Below is a small trained network, with its code and all its weights. Each question gives an input and a target symbol and asks what happens when units are switched off, that is, made to give their printed mean instead of their output.

import numpy as np


def w(rows, s, z=0):
    codes = np.array(rows[::2]) - 128.0
    scale = np.full(codes.shape[1], s)
    scale[-1] = z or s
    return codes * scale


def f(y):
    return y / 2 * (1 + np.tanh(0.7978845608 * (y + 0.044715 * y**3)))


def softmax(a):
    e = np.exp(a - a.max(-1, keepdims=True))
    return e / e.sum(-1, keepdims=True)


def log_softmax(a):
    a = a - a.max(-1, keepdims=True)
    return a - np.log(np.exp(a).sum(-1, keepdims=True))


def net(x, mask):
    ids = ['ΠΦΨδζηλ'.index(c) for c in x.split()]
    T = len(ids)
    res = E[ids] + P[:T]
    u = 0
    for l in range(2):
        r = res
        for j in range(3):
            rows = slice(4 * j, 4 * j + 4)
            q, k, v = (r @ M[l][rows].T for M in (Q, K, V))
            z = softmax(np.where(np.tri(T) > 0, q @ k.T / 4**0.5, -1e9)) @ v
            o = O[l][rows]
            res = res + np.where(mask[u + j], z, o[:, -1]) @ o[:, :-1]
        u += 3
        y = f(res @ A[l][:, :-1].T + A[l][:, -1])
        res = res + np.where(mask[u : u + 4], y, B[l][:, -1]) @ B[l][:, :-1]
        u += 4
    return log_softmax(res[-1] @ U[:, :-1].T + U[:, -1])


Q, K, V, O, A, B = {}, {}, {}, {}, {}, {}
E = w([
[12,107,116],'Π',
[104,169,30],'Φ',
[86,110,121],'Ψ',
[148,127,141],'δ',
[128,52,73],'ζ',
[65,146,202],'η',
[162,64,145],'λ',
],0.012)
P = w([
[166,254,192],'0',
[181,30,64],'1',
[136,43,118],'2',
[171,35,101],'3',
[164,41,98],'4',
[101,74,193],'5',
[172,51,85],'6',
[184,38,66],'7',
],0.004)
Q[0] = w([
[147,150,132],'0.h0',
[68,61,101],'0.h0',
[68,62,72],'0.h0',
[158,163,139],'0.h0',
[122,126,148],'0.h1',
[6,90,115],'0.h1',
[142,180,90],'0.h1',
[98,90,124],'0.h1',
[205,157,118],'0.h2',
[196,253,42],'0.h2',
[151,49,235],'0.h2',
[96,99,83],'0.h2',
],0.02)
K[0] = w([
[156,102,133],'0.h0',
[80,181,113],'0.h0',
[82,163,83],'0.h0',
[161,96,134],'0.h0',
[104,127,105],'0.h1',
[34,100,148],'0.h1',
[157,173,176],'0.h1',
[113,96,132],'0.h1',
[184,186,105],'0.h2',
[167,252,66],'0.h2',
[156,68,206],'0.h2',
[103,111,73],'0.h2',
],0.023)
V[0] = w([
[131,120,69],'0.h0',
[66,163,113],'0.h0',
[236,35,117],'0.h0',
[116,151,127],'0.h0',
[173,216,138],'0.h1',
[167,195,136],'0.h1',
[143,150,123],'0.h1',
[139,155,128],'0.h1',
[194,254,78],'0.h2',
[120,194,93],'0.h2',
[112,98,142],'0.h2',
[92,136,118],'0.h2',
],0.0084)
O[0] = w([
[120,117,97,139],'0.h0',
[157,175,62,193],'0.h0',
[70,49,206,27],'0.h0',
[135,132,124,138],'0.h0',
[86,127,222,29],'0.h1',
[93,121,207,48],'0.h1',
[123,128,147,101],'0.h1',
[119,133,146,101],'0.h1',
[32,129,251,2],'0.h2',
[105,196,145,94],'0.h2',
[149,115,105,158],'0.h2',
[146,184,95,150],'0.h2',
],0.011,0.006)
A[0] = w([
[144,135,136,61],'0.n0',
[160,160,158,2],'0.n1',
[248,142,167,115],'0.n2',
[135,103,178,65],'0.n3',
],0.014,0.0037)
B[0] = w([
[131,90,184,110],'0.n0',
[169,191,147,110],'0.n1',
[132,2,189,255],'0.n2',
[85,37,193,129],'0.n3',
],0.009,0.0056)
Q[1] = w([
[134,149,106],'1.h0',
[206,174,214],'1.h0',
[166,181,118],'1.h0',
[69,95,59],'1.h0',
[96,146,82],'1.h1',
[160,112,6],'1.h1',
[164,109,137],'1.h1',
[136,159,168],'1.h1',
[68,62,4],'1.h2',
[102,119,134],'1.h2',
[117,170,155],'1.h2',
[123,100,109],'1.h2',
],0.018)
K[1] = w([
[109,125,105],'1.h0',
[161,91,39],'1.h0',
[114,98,26],'1.h0',
[102,154,190],'1.h0',
[62,132,150],'1.h1',
[133,215,185],'1.h1',
[185,146,124],'1.h1',
[95,66,112],'1.h1',
[177,123,4],'1.h2',
[101,117,111],'1.h2',
[88,135,167],'1.h2',
[143,120,94],'1.h2',
],0.022)
V[1] = w([
[38,97,169],'1.h0',
[23,73,124],'1.h0',
[51,64,59],'1.h0',
[128,184,254],'1.h0',
[2,58,56],'1.h1',
[154,146,144],'1.h1',
[207,166,170],'1.h1',
[55,99,90],'1.h1',
[95,97,124],'1.h2',
[98,134,178],'1.h2',
[89,93,71],'1.h2',
[189,141,122],'1.h2',
],0.007)
O[1] = w([
[51,121,162,122],'1.h0',
[95,151,174,117],'1.h0',
[164,184,170,115],'1.h0',
[3,55,110,141],'1.h0',
[150,202,184,114],'1.h1',
[126,115,121,133],'1.h1',
[116,90,101,134],'1.h1',
[143,162,154,125],'1.h1',
[154,137,107,113],'1.h2',
[154,95,72,10],'1.h2',
[127,164,153,211],'1.h2',
[108,138,163,183],'1.h2',
],0.011,0.014)
A[1] = w([
[214,183,182,140],'1.n0',
[187,144,248,22],'1.n1',
[239,65,203,91],'1.n2',
[198,14,254,3],'1.n3',
],0.0084,0.0029)
B[1] = w([
[126,90,165,247],'1.n0',
[122,99,174,158],'1.n1',
[60,113,108,203],'1.n2',
[249,235,135,200],'1.n3',
],0.015,0.011)
U = w([
[76,37,136,146],'Π',
[60,191,136,184],'Φ',
[108,186,1,83],'Ψ',
[102,62,166,137],'δ',
[117,20,82,2],'ζ',
[90,72,87,130],'η',
[175,73,108,180],'λ',
],0.0064,0.0038)

Each question gives the input, a string of symbols that net reads in full, and the target symbol t.
The units are the heads (4 rows each of Q, K, V and O) and the neurons (one row each of A and B). Each row of codes is followed by its name. A weight is (code - 128) times the scale printed after its matrix; where a second scale follows, it is the last column's (O, A, B and U).
mask holds one flag per unit, layer by layer, with each layer's heads first. A switched-off unit (its flag False) gives its mean, the last column of its rows in O or B, instead of its output. The means were averaged over made-up inputs and are rounded, as every weight is.
A unit's drop is (log p(t) with every unit on - log p(t) with that unit switched off) / (log p(t) with every unit on - log p(t) with every unit switched off).
The circuit of an input: a set's keep is (log p(t) with only the set's units on - log p(t) with every unit switched off) / (log p(t) with every unit on - log p(t) with every unit switched off). Starting from the 12 units with the biggest drops (on a tie, the unit counted first), units are removed one at a time, each time the one whose removal leaves the highest keep (on an exact tie, the one counted first), for as long as the keep stays at least 0.8.
units of the circuit, in order: the units of the circuit, biggest drop first
most important unit: the unit with the biggest drop
k most important neurons: the k neurons with the biggest drops, biggest first
k most important neurons of layer l: the k neurons of layer l with the biggest drops, biggest first
heads that matter: for each layer, one digit per head in row order, 1 if its drop is at least 0.15 and else 0, layers parted by /
drop when u is switched off: that unit's drop, to one decimal
input η Φ Π Φ Ψ, target ζ: most important neuron of layer 0 => [0.n1]
input Φ δ η, target Π: units of the circuit, in order => [0.h1 0.h2 1.h0]
input δ Π λ δ Φ Ψ, target Π: units of the circuit, in order => [1.h0 0.h2 0.h1 0.h0]
input λ λ Π Π λ λ δ, target Φ: 3 most important neurons => [1.n3 1.n0 0.n3]
input λ ζ Ψ δ, target Φ: heads that matter => 111 / 110
input Ψ δ δ Π Π λ, target Ψ: 4 most important neurons => [1.n3 1.n0 1.n2 0.n2]
input λ Π Π Ψ, target Φ: heads that matter => 111 / 111
input η Π Π Π Π Φ Π Ψ, target ζ: 2 most important neurons of layer 0 => [0.n1 0.n2]
input Ψ Π ζ Π Π Π Π, target Ψ: 2 most important neurons => [1.n0 0.n2]
input λ δ λ Π λ, target Φ: 2 most important neurons => [1.n3 0.n3]
input λ Φ Ψ Π Π Ψ, target Φ: units of the circuit, in order => [0.h0 1.h0 1.h1 0.h2]
input ζ ζ Φ Π Π η, target δ: heads that matter => 101 / 110
input Ψ Π Φ Π ζ Π, target Ψ: heads that matter => 011 / 000
input η Π Π Φ Ψ Π η λ, target ζ: units of the circuit, in order => [1.h0 0.h1 1.h1 0.h0]
input Π Π Φ, target Φ: units of the circuit, in order => [0.h2]
input δ Π η, target Π: heads that matter => 111 / 100
input ζ Π Φ, target δ: 3 most important neurons of layer 1 => [1.n0 1.n1 1.n3]
input Φ Π Π δ Π Π ζ, target ζ: heads that matter => 011 / 100
input Π Π δ δ, target δ: 3 most important neurons => [1.n1 1.n0 1.n2]
input λ Π Π Φ, target Φ: most important unit => 0.h2
input ζ Π δ η, target δ: 4 most important neurons => [1.n0 1.n1 1.n3 0.n2]
input δ Π Π Φ, target Π: drop when 0.n2 is switched off => -0.2
